Below is a small trained network, with its code and all its weights. Each question gives an input and a class and asks what happens when units are switched off, that is, made to give their printed mean instead of their output.

import numpy as np


def w(rows, s, z=0):
    codes = np.array(rows[::2]) - 128.0
    scale = np.full(codes.shape[1], s)
    scale[-1] = z or s
    return codes * scale


def norm(h):
    return h / np.sqrt((h * h).mean(-1, keepdims=True) + 1e-5)


def f(y):
    return y / 2 * (1 + np.tanh(0.7978845608 * (y + 0.044715 * y**3)))


def log_softmax(a):
    a = a - a.max(-1, keepdims=True)
    return a - np.log(np.exp(a).sum(-1, keepdims=True))


def net(x, mask):
    res = np.array(x, float).reshape(1, 6) / 4 @ E
    u = 0
    for l in range(4):
        y = f(norm(res) @ A[l][:, :-1].T + A[l][:, -1])
        res = res + np.where(mask[u : u + 3], y, B[l][:, -1]) @ B[l][:, :-1]
        u += 3
    return log_softmax(norm(res)[-1] @ U[:, :-1].T + U[:, -1])


A, B = {}, {}
E = w([
[147,172,91,70,128,147,128,231,45,151,194,110],'x0',
[37,132,237,98,203,91,115,146,151,42,160,130],'x1',
[133,123,128,122,132,129,136,130,125,125,124,121],'x2',
[134,126,123,134,120,125,141,153,139,114,121,145],'x3',
[169,132,3,194,76,86,196,126,107,144,240,34],'x4',
[111,131,119,126,124,136,118,128,132,126,129,125],'x5',
],0.013)
A[0] = w([
[181,134,76,42,79,218,106,161,120,173,128,144,97],'L0N1',
[204,161,110,97,77,212,74,107,81,174,2,193,103],'L0N2',
[115,132,175,51,165,228,92,208,3,118,166,223,3],'L0N3',
],0.0066,0.003)
B[0] = w([
[181,191,72,152,173,146,165,113,115,155,143,161,199],'L0N1',
[59,173,170,128,2,13,232,123,86,141,131,74,237],'L0N2',
[146,149,102,30,175,70,100,142,186,123,183,122,255],'L0N3',
],0.013,0.0071)
A[1] = w([
[109,158,151,64,161,70,46,133,144,68,145,165,164],'L1N1',
[255,121,32,166,78,239,126,99,122,195,78,128,158],'L1N2',
[122,162,143,167,44,85,183,82,138,88,92,68,3],'L1N3',
],0.0086,0.0032)
B[1] = w([
[188,133,120,149,108,157,156,118,148,117,103,145,254],'L1N1',
[182,129,54,140,126,161,31,173,135,152,84,120,213],'L1N2',
[111,4,151,131,77,103,120,142,190,151,152,137,208],'L1N3',
],0.013,0.0096)
A[2] = w([
[120,186,147,51,188,118,67,196,100,174,158,194,2],'L2N1',
[148,255,84,96,96,111,182,217,31,142,172,90,170],'L2N2',
[58,129,124,82,94,77,138,117,136,105,217,133,144],'L2N3',
],0.0091,0.007)
B[2] = w([
[170,4,5,95,102,96,90,150,196,111,160,45,167],'L2N1',
[86,203,209,127,143,162,143,130,26,113,124,190,245],'L2N2',
[133,133,106,104,138,121,236,149,89,115,171,61,189],'L2N3',
],0.014,0.012)
A[3] = w([
[89,72,116,223,201,159,193,135,119,41,253,46,3],'L3N1',
[212,44,60,109,21,64,160,139,185,117,155,37,135],'L3N2',
[211,51,39,187,62,178,73,122,150,248,84,96,11],'L3N3',
],0.008,0.005)
B[3] = w([
[54,155,144,120,51,67,214,104,82,246,34,78,165],'L3N1',
[82,58,168,147,91,85,49,86,209,99,97,75,252],'L3N2',
[159,56,93,79,232,122,130,133,199,87,172,77,199],'L3N3',
],0.013,0.011)
U = w([
[14,64,177,203,40,48,185,59,165,191,53,58,179],'0',
[176,37,43,60,180,60,61,184,233,62,218,36,222],'1',
[79,237,170,61,125,74,245,175,24,154,201,127,102],'2',
[191,181,7,225,186,222,41,212,28,213,180,105,2],'3',
[121,132,218,147,216,200,44,47,200,53,29,226,41],'4',
],0.015,0.0072)

Each question gives the input, the list of numbers given to net, and the class t.
The units are the neurons (one row each of A and B). Each row of codes is followed by its name. A weight is (code - 128) times the scale printed after its matrix; where a second scale follows, it is the last column's (A, B and U).
mask holds one flag per neuron, layer by layer. A switched-off neuron (its flag False) gives its mean, the last column of its row in B, instead of its output. The means were averaged over made-up inputs and are rounded, as every weight is.
A unit's drop is (log p(t) with every unit on - log p(t) with that unit switched off) / (log p(t) with every unit on - log p(t) with every unit switched off).
The circuit of an input: a set's keep is (log p(t) with only the set's units on - log p(t) with every unit switched off) / (log p(t) with every unit on - log p(t) with every unit switched off). Starting from all 12 units, units are removed one at a time, each time the one whose removal leaves the highest keep (on an exact tie, the one counted first), for as long as the keep stays at least 0.8.
units of the circuit, in order: the units of the circuit, biggest drop first
most important unit: the unit with the biggest drop
top k neurons: the k neurons with the biggest drops, biggest first
top k neurons in layer l: the k neurons of layer l with the biggest drops, biggest first
drop of u: that unit's drop, to one decimal
input [5,1,-4,-4,1,2], class 2: top 2 neurons	(L2N2 L1N2)
input [3,8,-7,2,-6,-1], class 1: top neuron	(L2N1)
input [7,2,-5,5,1,0], class 2: top 2 neurons in layer 3	(L3N2 L3N3)
input [4,-2,1,-2,8,-3], class 3: units of the circuit, in order	(L0N2 L2N2)
input [0,2,4,-6,2,2], class 0: top 3 neurons	(L0N3 L0N1 L2N2)
input [-7,-2,0,5,2,-3], class 1: top 2 neurons	(L0N2 L3N3)
input [-3,7,4,8,0,-7], class 4: top 4 neurons	(L0N2 L2N3 L1N1 L2N1)
input [8,-1,-1,7,3,-5], class 3: units of the circuit, in order	(L0N2 L1N2 L0N1)
input [1,-3,3,-8,-2,-2], class 2: top 2 neurons	(L0N2 L0N1)
input [-3,8,0,2,-1,-7], class 4: top 2 neurons	(L0N2 L2N3)
input [0,-1,7,-5,0,2], class 0: top 3 neurons	(L0N2 L1N3 L0N3)
input [7,-3,-4,-3,5,-1], class 3: top 2 neurons	(L1N2 L0N2)
input [-4,0,-8,3,4,3], class 1: top 4 neurons	(L0N3 L0N2 L3N3 L1N2)
input [-4,-6,4,-8,2,6], class 1: most important unit	L3N3
input [1,-4,-2,8,6,-1], class 3: top 4 neurons	(L0N2 L1N3 L2N1 L2N2)
input [5,-2,-8,2,-6,8], class 2: top 2 neurons	(L0N2 L2N2)
input [8,3,-6,3,-5,-7], class 1: top 2 neurons	(L2N1 L0N3)
input [0,6,-2,-8,-1,-4], class 4: drop of L2N1	0.1
input [3,-2,-3,1,2,-3], class 3: drop of L1N2	0.2
input [7,1,0,5,6,0], class 2: units of the circuit, in order	(L2N2)
input [-2,2,-2,-6,-3,-4], class 4: drop of L0N2	0.9
input [-8,5,1,8,0,-7], class 4: top 2 neurons in layer 3	(L3N1 L3N2)
